Rows and roughly how far along a hidden order each lies, from 0 to 10:
In the rows, 128 means zero.
[129  82 107 123  87 120 125  88  91 119 110 111  21 132 126 123 128 121
 112 143 125 141 128 119 152 121 130 128 149 153 183 159 130 141]
6
[113  74 105 131 116 121 111  69  60 117 109 119  77 141 128 126 142 150
 145 152 126 126 114 111 141 131 178 162 163 161 168 120 110 108]
8
[122 118 179 166 227 149 161 133 126 125 116 117 116 136 130 123 106 100
  81  62 108 106 113 113 135 125 149 142 149 146 149 117 114 111]
0
[147 130 217 181 213 134 134  81  95 123 127 129  84 149 126 113  95  93
  72  59 105 115 111 108 168 129 180 144 136 134 133  56  91 127]
1
[165 224 200 150 177 129 115 116  91 123 119 125 123 102 111 107  82 101
 109 119 133 127 135 141 137 139 153 149 143 124 115 148 152 163]
2
[117  58 108 126  97 123 129  84  81 119 103 113  25 135 130 126 130 131
 123 145 123 138 126 113 142 120 146 141 145 158 183 151 116 124]
7
[120 114 184 167 227 147 160 123 129 124 118 120  61 142 126 122 111  97
  70  54 106 106 110 113 142 125 149 142 142 144 149 109 104 105]
0
[149 127 156 135  93 121 132 136 187 144 177 155 167 146 129 114 110 111
 105 107 119 111 103  99 106 114  97 103 114 122 125 103 125 150]
1
[120 107 160 156 182 135 141 113 111 125 132 142 199 169 154 154 161 135
 108  87 110 105 114 119 144 121 100  90  92 100  98  64 105 116]
4
[126 109 176 160 174 133 137  92 105 127 148 149 194 177 153 149 151 125
  94  81 109 111 114 115 140 118  94  85  87 103 105  70 103 113]
3
[110  89 123 128 110 112  99  69  61 118 118 124  87 129 132 137 159 148
 140 136 122 118 114 125 169 137 198 170 162 145 139  89 106 101]
9
[139  66 136 135 105 132 155 130 218 147 174 141  69 154 124 115 123 119
  91  76  95  94  82  85 140 115 142 107 107 124 149  91 107 139]
0
[105  81 125 129 112 129 146 144 169 135 141 128  70 136 137 142 173 171
 169 173 125 125 109 107 121 121 129 113 117 113  96  27  85  88]
7
[113  88  99 121 123 125 117  90  66 115 100 112  74 125 126 124 131 140
 159 166 132 140 128 121 118 126 167 157 161 168 177 167 130 121]
8
[ 96  39  81 113  76 118 127  97 133 136 161 147 150 157 132 121 121 129
 133 162 132 162 145 126 158 121 111  96 107 120 127  71  92  92]
9
[124  98 114 115  50 110 101  73  94 126 127 130 104 153 142 141 154 139
 116 100 119 126 134 138 195 144 190 149 127 123 112  63 102 111]
10
[141 129 185 155 147 124 121  90 138 138 169 157 215 180 142 129 123 112
  81  85 108 119 114 108 124 112  85  87  96 112 122  71 103 124]
2
[147 103 185 159 136 119 120  79 137 140 176 165 207 189 141 128 124 109
  75  75 103 115 106  95 136 110  90  86  94 115 128  47  93 124]
2
[122 112 121 115  60 110  98  82  84 122 113 123 110 133 137 143 152 146
 137 122 120 119 130 139 175 143 201 166 145 128 105  86 107 107]
10
[102  26  81 110  63 116 120  88 124 131 160 148 161 167 139 123 116 118
 115 139 125 159 144 139 183 125 126  99  97 113 122  75  95 104]
10
[118  82  76 103  46 112 110 104 114 125 130 136 191 155 140 138 137 121
 105 117 128 147 150 152 189 138 150 120 112 111 105  88 118 123]
10
[124  82 147 151 188 137 128 119 129 126 127 135 139 172 152 157 179 152
 106  98 109 106 106 109 154 124 114  93  90 100  95  45  84 110]
5

[160 123 122  90 141 160 142 165 101 118 154 158 109  86 141 130 137 141
  88 152 126 117 126 145 123]
10
[123 143 136  78 142  87 116 139 132  90 139 167  69  80 123 149 155 170
 153 127 136  92 103 148 129]
10
[131 104 127 138 150 176 132 192 114  94 117 129 155 113 137 124 129 127
 115 147 124 132 135 138 104]
10
[140 101 116 172 167 223 153 230  94 114  95 135 172 138 124  85 140 113
 103 165 112 180 144 126 104]
10
[119 133 138  80 139  86 112 130 141  88 136 147  91  81 131 160 144 161
 152 124 139  92 109 149 120]
10
[115 137 137 105  87  55 106 115 166 144 150  88 118 139 141 169 101 126
 140  93 146  94 126 126 139]
0
[107 128 144  98  93  71  99 114 152 113 138  89 123 121 140 192 101 133
 147  97 147  94 121 141 125]
0
[122 109 128 167 164 189 136 199 111  96 101 139 157 125 121 102 137 123
 125 152 119 154 134 133 108]
10
[103 157 144  72 106  18 102 108 166 115 149 130  71 107 121 170 135 160
 173  90 145  81 100 138 148]
0
[148 114 115 140 154 196 145 206 101 123 119 148 147 126 131  99 139 123
 110 159 116 154 134 130 118]
10
[126 115 129 121 153 155 127 185 115  89 123 148 117 101 134 134 143 140
 130 144 128 126 125 144 110]
10
[ 25 119 176 146 202  45  68 163 181   1  42 132 107  68  87 170 172 195
 255 100 141  97  81 160  90]
10
[121 119 132 156 178 176 134 208 110  89  95 156 133 107 112 103 159 138
 147 152 117 152 122 133 112]
10
[ 76 139 153 100 101  11  83 116 185  92 120  90 103 122 123 186 113 147
 186  79 147  83 108 135 129]
0
[130 118 122 183  96 130 133 180 135 175 122  70 188 192 132 121  85  85
 105 116 127 154 159 103 133]
0
[110 154 138  83  79  28 103 107 169 149 154 109  85 132 129 173 112 143
 156  86 146  88 114 125 156]
0
[122 125 133 136  86  95 117 140 155 149 137  68 159 164 145 156  83 105
 121  98 136 112 142 120 131]
0
[136 125 131  69 115  84 113 112 147 129 158  98 126 114 159 176  96 128
 114 111 149  85 130 141 124]
0
[ 57 118 158 146 190  91  90 172 156  11  67 139 119  86 101 150 155 175
 219 113 135 114  98 152  98]
10
[101 130 146  89 103  46  99 104 178 102 138  91 110 117 141 189 103 137
 158  92 148  75 120 139 124]
0
[124 123 137  77 142 114 119 142 127  82 136 151  98  74 138 160 143 157
 135 130 136  95 111 156 114]
10
[132 129 127 112 144 137 133 170 111 115 129 158 107 100 128 125 147 149
 124 141 124 126 119 135 123]
10
[ 83 126 149 125 114  50  92 134 186  91 112  84 132 126 127 176 103 137
 172  92 144  98 121 138 120]
0
[129 136 136  77 163 126 125 154 112  82 130 188  72  67 125 133 170 175
 142 143 128 107 101 153 121]
10
[121 113 128 168 162 173 133 203 112  98 102 137 146 117 122 108 138 129
 132 145 123 146 131 132 108]
10
[121 110 133 146 151 159 127 184 117 108 113 135 150 118 131 123 131 133
 130 134 124 141 128 137 111]
10
[118 129 138  87 156 128 115 150 128  80 127 156  85  77 128 141 151 165
 149 133 133 102 107 151 119]
10
[179 115 114  89 141 213 153 173  78 132 161 168 123  96 154 117 138 133
  66 164 124 125 135 145 117]
10
[131 102 125 150 103 160 128 163 130 140 131  72 186 163 149 141  82  90
  96 122 137 134 156 123 115]
0
[121 112 128 160 100 136 118 163 140 136 122  74 175 167 142 146  94  97
 110 110 134 133 146 121 119]
0
[128 135 134  95  82  77 117 118 154 159 154 101 125 139 141 168  98 121
 125 100 141  99 130 123 140]
0

New part:
[123 172 178 146  74 120 115 171  96  78 110 149 105 156 191 166 130 137
 119 127  88 110 130  97 136 119  91 115 152 123 171 161 116  91 131 147
 104 133  81]
7
[119 109 188 136 101 149 157 151 223 176 134 108 151 144 176 180 109 136
 105 128  79 123 129  71 143 179  68 114 143 142 117 235 132 113 159 110
 112 125  91]
10
[129 129 178 150  87 144 135 175 114  98 121 153 141 148 155 136 118 119
 130 100 112 122 131 108 142 139 101 117 146 124 162 150 127 101 139 131
 103 131 100]
6
[132 112 103 111 179 150 141  42 199 195 138  77 104 104 126 134 149 167
  90 117 138 122 116 116 121 106  94 127 169 116 113 201 133 147 146 113
 131 117 133]
8
[114 158  46 115 164 141  67 108  29 130 110 153  90 132 131  97 130 147
 127 107 179 124 127 153 124  50 132 162 123 120 107  93 126 169 106 139
 150 124 136]
2
[126 153 157 141 107 150 117 149 121  99 120 169 105 152 178 153 127 143
 112 108  98 113 128 104 133 111  86 119 150 118 145 180 123  98 139 141
 101 124  91]
6
[151  85 125 112 150 159 157  85 224 167 131  69 135 118 142 146 129 140
 124 113 107 129 123  99 132 189  87 110 158 120 110 240 144 117 158 100
 138 114 141]
9
[119 128 159 142  99 159 128 163 130 116 121 161 133 147 158 139 110 130
 127  92 101 122 129 103 139 125  89 126 150 130 143 176 126 114 140 134
 100 128  94]
6
[110 138 161 149  85 113 113 180  60  92 109 162 152 154 135 142 113 102
 145 126 113 130 136 143 133 133 149 128 102 137 128  50 127 129 123 154
 113 143  97]
4
[116 122 191 141  79 124 155 154 189 129 123 126 128 153 185 186 118 135
 117 140  58 113 132  77 141 157  75  96 148 124 130 205 130  92 160 122
 105 126  83]
9
[121 164 111 148 149 119  76 196   1  79 100 240 110 126 106  94 127 106
 125  88 180 132 129 169 118  56 173 156  81 151 110  27 108 144  81 154
 107 135 122]
0
[ 99 165 164 146  98 134 102 191  81 118 101 165 116 150 180 144 113 139
 107 106 100 116 132 102 138  71  91 138 127 141 141 134 116 131 118 144
 110 135  77]
5
[132 108 146 115 126 162 170 102 249 154 140  77 120 132 176 166 137 148
 114 142 101 123 124  82 134 192  79  97 160 119 124 221 139 113 169 108
 126 118 127]
10
[115 127  75 109 156 139  92  75 100 143 116 130  94 134 152 139 131 146
 124 129 133 121 127 132 122 101 111 140 140  98  90 133 136 154 136 134
 141 121 119]
5
[104 176  81 138 151 132  69 168   1 107 104 199  95 132 139 103 131 128
 123 109 170 125 129 154 124  57 149 151  98 134 113  52 114 173  90 149
 125 132 116]
2
[108 138 105 127 135 160 111 117  73 116 113 173 112 153 147 136 123 121
 127 114 126 124 130 137 133  89 132 136 136 104 109 103 132 132 132 158
 115 132  95]
4
[128 155  39 113 190 153  55 100  15 114 112 166  89 114 113  78 134 142
 132  90 207 124 124 164 116  40 142 164 126 110 102  81 125 174 100 143
 147 120 147]
1
[116 112 197 145  68 121 165 161 174 129 125 128 149 155 170 180 113 132
 124 131  63 118 132  72 146 168  76 102 146 125 137 187 134  92 154 126
 110 130  85]
9
[149  96 150 120 128 172 172  70 201  97 138 158 109 151 166 179 146 135
 129 137  85 116 124  90 125 195  96  79 168  87 128 235 142  59 175 132
  92 109 113]
9
[101 183 140 150 102 100  95 187  41  72  99 191 103 152 156 154 142 120
 125 142 126 121 135 136 125  84 143 128 103 130 144  39 112 123 104 158
 109 138  89]
3
[109 139 115 125 134 116  94 155 121 188 118  93 117 118 144 149 118 163
 104 123 133 119 128  91 132 104  83 151 130 148  83 160 127 172 128 104
 157 122 116]
6
[121 120 132 128 126 158 121 143 134 127 124 147 149 146 146 137 113 131
 118  93 127 125 130 111 138 131  98 130 134 126 115 166 134 126 139 134
 111 127 102]
6
[120 123  50 105 184 139  86  61  75 156 127  68  91 121 130 122 131 148
 130 119 154 124 126 137 118  90 124 146 136 103  78 129 137 162 129 127
 149 117 135]
4
[110 119 144 139 114 157 131 147 106 129 115 151 132 152 177 139 107 128
 115 101  99 122 131 117 140  86 110 139 136 125 116 126 131 149 134 143
 112 131  85]
5
[133 105 138 124 134 147 142 134 175 153 130  92 126 121 153 146 122 147
 113 111 109 123 125  91 133 143  79 122 142 140 109 198 132 136 146 105
 131 118 118]
8
[120 187 130 140  90  99  92 136  64  34 100 202  76 158 178 172 153 122
 135 159 115 109 133 133 116  88 148 105 117 109 147  67 116  87 123 163
 110 130  98]
4
